Below are the code and all the weights of a small trained network. Each question names an input and a target symbol and asks about switching units off, where a switched-off unit gives its printed mean instead of its output.

import numpy as np


def w(rows, s, z=0):
    codes = np.array(rows[::2]) - 128.0
    scale = np.full(codes.shape[1], s)
    scale[-1] = z or s
    return codes * scale


def f(y):
    return y / 2 * (1 + np.tanh(0.7978845608 * (y + 0.044715 * y**3)))


def softmax(a):
    e = np.exp(a - a.max(-1, keepdims=True))
    return e / e.sum(-1, keepdims=True)


def log_softmax(a):
    a = a - a.max(-1, keepdims=True)
    return a - np.log(np.exp(a).sum(-1, keepdims=True))


def net(x, mask):
    ids = ['αγεμξσφψ'.index(c) for c in x.split()]
    T = len(ids)
    res = E[ids] + P[:T]
    r = res
    for j in range(2):
        rows = slice(3 * j, 3 * j + 3)
        q, k, v = (r @ M[0][rows].T for M in (Q, K, V))
        z = softmax(np.where(np.tri(T) > 0, q @ k.T / 3**0.5, -1e9)) @ v
        o = O[0][rows]
        res = res + np.where(mask[j], z, o[:, -1]) @ o[:, :-1]
    y = f(res @ A[0][:, :-1].T + A[0][:, -1])
    res = res + np.where(mask[2:26], y, B[0][:, -1]) @ B[0][:, :-1]
    return log_softmax(res[-1] @ U[:, :-1].T + U[:, -1])


Q, K, V, O, A, B = {}, {}, {}, {}, {}, {}
E = w([
[107,123,145,190,210,231,192,145,141,141],'α',
[103,76,110,127,143,42,109,131,73,137],'γ',
[126,112,105,71,78,118,211,143,173,214],'ε',
[200,91,110,154,134,163,127,177,78,109],'μ',
[105,217,92,116,122,187,89,72,83,164],'ξ',
[171,102,150,234,144,251,124,128,148,136],'σ',
[195,53,214,102,28,56,118,146,70,86],'φ',
[121,126,195,146,90,147,145,94,83,147],'ψ',
],0.023)
P = w([
[109,169,101,118,147,112,150,74,99,103],'0',
[79,76,111,109,125,142,221,9,105,109],'1',
[101,88,90,107,79,205,149,132,95,112],'2',
[118,232,155,203,154,86,156,208,132,126],'3',
[62,126,191,112,211,115,35,198,136,115],'4',
[137,125,159,98,104,204,111,93,77,170],'5',
],0.014)
Q[0] = w([
[143,77,105,68,120,188,186,67,98,97],'h0',
[173,169,123,130,109,119,195,125,155,121],'h0',
[107,114,142,94,128,153,122,113,157,92],'h0',
[97,135,149,148,88,188,185,132,4,101],'h1',
[118,130,207,101,161,153,54,180,114,167],'h1',
[147,210,149,179,127,83,121,171,149,116],'h1',
],0.014)
K[0] = w([
[145,208,174,200,148,75,145,166,85,152],'h0',
[120,91,150,172,181,81,101,29,96,80],'h0',
[152,137,117,167,149,138,2,184,92,123],'h0',
[179,152,119,114,127,79,179,115,202,203],'h1',
[80,87,66,102,25,176,177,210,134,220],'h1',
[115,14,110,74,140,164,146,8,146,151],'h1',
],0.0095)
V[0] = w([
[93,111,147,169,62,111,52,75,181,254],'h0',
[158,83,122,154,83,160,223,178,191,159],'h0',
[80,202,177,71,143,108,211,168,88,158],'h0',
[185,58,220,163,82,83,115,126,88,78],'h1',
[100,115,163,56,141,28,159,125,173,130],'h1',
[93,168,212,137,114,220,112,91,126,155],'h1',
],0.008)
O[0] = w([
[143,8,138,125,147,112,67,80,136,172,120],'h0',
[135,79,106,102,76,202,140,117,131,92,125],'h0',
[82,118,83,167,102,135,135,181,119,109,253],'h0',
[126,56,85,106,248,97,128,125,143,55,37],'h1',
[64,101,145,64,154,154,41,119,137,141,90],'h1',
[94,89,79,170,92,87,112,57,131,105,217],'h1',
],0.012,0.0058)
A[0] = w([
[47,97,234,96,61,146,143,169,244,103,23],'n0',
[152,170,162,158,35,105,120,131,93,186,81],'n1',
[119,170,105,174,49,122,204,88,210,143,70],'n2',
[1,164,184,175,189,174,124,43,146,121,125],'n3',
[142,87,74,82,136,95,220,67,14,228,199],'n4',
[131,101,162,109,73,34,144,142,68,76,242],'n5',
[133,122,122,101,163,169,204,112,221,188,171],'n6',
[224,89,162,90,103,162,62,227,97,155,17],'n7',
[34,113,228,148,175,228,200,121,176,159,231],'n8',
[141,75,164,200,93,88,118,121,166,230,85],'n9',
[119,190,128,188,144,50,59,85,121,91,104],'n10',
[86,105,195,46,190,175,236,189,57,154,100],'n11',
[126,117,78,40,74,96,147,137,202,190,198],'n12',
[199,121,118,175,205,213,196,156,134,176,92],'n13',
[91,173,178,198,177,107,154,106,246,37,43],'n14',
[88,89,103,234,74,137,121,74,110,136,115],'n15',
[141,75,112,105,134,206,126,129,151,139,93],'n16',
[68,26,99,200,126,165,15,119,70,90,153],'n17',
[98,102,175,200,66,146,20,117,77,139,82],'n18',
[185,111,132,161,80,203,101,76,168,76,41],'n19',
[158,152,10,126,110,74,173,129,139,118,33],'n20',
[129,136,110,90,90,80,149,50,69,80,252],'n21',
[96,129,116,158,137,127,229,176,119,56,109],'n22',
[103,150,133,209,173,177,111,97,118,100,102],'n23',
],0.0069,0.0035)
B[0] = w([
[155,14,143,70,190,93,147,118,113,152,161],'n0',
[79,97,161,30,173,144,155,53,88,42,247],'n1',
[127,131,191,85,168,80,63,137,128,129,234],'n2',
[111,78,153,102,85,140,94,119,119,147,188],'n3',
[150,163,103,173,183,123,122,232,108,132,210],'n4',
[85,140,105,177,225,176,60,101,192,115,187],'n5',
[76,117,192,187,137,158,156,171,182,116,150],'n6',
[135,131,205,177,174,212,149,146,103,145,163],'n7',
[247,142,50,99,122,61,111,159,153,160,198],'n8',
[185,115,102,86,118,133,179,154,102,123,186],'n9',
[163,112,142,151,164,134,207,172,74,190,167],'n10',
[74,77,191,185,92,65,132,185,154,188,181],'n11',
[42,158,115,177,149,192,162,2,196,87,153],'n12',
[91,19,149,116,132,101,85,139,120,91,167],'n13',
[154,191,104,100,62,178,152,86,74,139,148],'n14',
[125,102,121,77,103,48,86,120,211,199,250],'n15',
[128,209,162,114,181,142,100,176,156,114,158],'n16',
[114,117,111,187,49,121,224,109,143,101,210],'n17',
[145,205,88,80,143,60,193,60,141,105,228],'n18',
[128,180,114,104,139,182,99,102,191,149,163],'n19',
[148,82,189,115,207,71,109,78,189,164,170],'n20',
[183,128,97,218,170,177,92,132,91,132,191],'n21',
[105,242,131,97,68,132,71,99,147,78,179],'n22',
[109,40,116,145,188,150,92,78,52,62,167],'n23',
],0.0056,0.018)
U = w([
[93,112,149,156,118,106,10,167,134,207,182],'α',
[63,99,69,206,79,106,147,102,113,139,174],'γ',
[93,158,111,133,167,149,234,94,230,173,94],'ε',
[151,198,109,169,144,166,228,171,106,118,251],'μ',
[48,174,106,122,79,109,3,101,161,123,88],'ξ',
[236,143,82,109,179,144,95,93,188,170,121],'σ',
[77,90,132,90,180,135,128,90,100,91,4],'φ',
[193,121,91,47,114,39,183,126,104,155,111],'ψ',
],0.0061,0.0038)

Each question gives the input, a string of symbols that net reads in full, and the target symbol t.
The units are the heads (3 rows each of Q, K, V and O) and the neurons (one row each of A and B). Each row of codes is followed by its name. A weight is (code - 128) times the scale printed after its matrix; where a second scale follows, it is the last column's (O, A, B and U).
mask holds one flag per unit, heads first, then neurons. A switched-off unit (its flag False) gives its mean, the last column of its rows in O or B, instead of its output. The means were averaged over made-up inputs and are rounded, as every weight is.
A unit's drop is (log p(t) with every unit on - log p(t) with that unit switched off) / (log p(t) with every unit on - log p(t) with every unit switched off).
The circuit of an input: a set's keep is (log p(t) with only the set's units on - log p(t) with every unit switched off) / (log p(t) with every unit on - log p(t) with every unit switched off). Starting from the 12 units with the biggest drops (on a tie, the unit counted first), units are removed one at a time, each time the one whose removal leaves the highest keep (on an exact tie, the one counted first), for as long as the keep stays at least 0.8.
circuit, biggest first: the units of the circuit, biggest drop first
unit that matters most: the unit with the biggest drop
top k neurons: the k neurons with the biggest drops, biggest first
which heads matter: for each layer, one digit per head in row order, 1 if its drop is at least 0.15 and else 0, layers parted by /
input α μ φ, target ξ: unit that matters most -> h0
input γ γ φ, target α: circuit, biggest first -> (h1 n1 n11)
input γ ξ ξ φ ξ μ, target φ: which heads matter -> 01
input ξ α ε α, target α: circuit, biggest first -> (h1 n13 n17)
input γ ψ φ ε γ, target γ: circuit, biggest first -> (n17 h0)
input γ ε φ α σ α, target α: which heads matter -> 01
input σ φ ε σ, target σ: circuit, biggest first -> (n8 h0 n19)
input ψ σ σ α μ γ, target ξ: which heads matter -> 11
input σ μ σ, target σ: which heads matter -> 10
input ψ γ ψ ψ, target α: which heads matter -> 01
input σ γ ξ, target σ: which heads matter -> 11
input ψ φ α, target γ: which heads matter -> 01
input φ σ σ φ μ, target σ: which heads matter -> 11
input ε ξ φ γ α ε, target α: circuit, biggest first -> (h1 n11)
input α ξ φ ψ ψ ξ, target γ: circuit, biggest first -> (h1 n17 h0)
input φ ψ σ, target φ: circuit, biggest first -> (h1)
input α ψ α σ, target γ: which heads matter -> 01
input ξ ξ ψ σ α φ, target σ: which heads matter -> 01
input ξ ξ α ξ ψ, target ξ: top 2 neurons -> (n22 n2)
input ε φ μ ψ, target ψ: top neuron -> (n8)
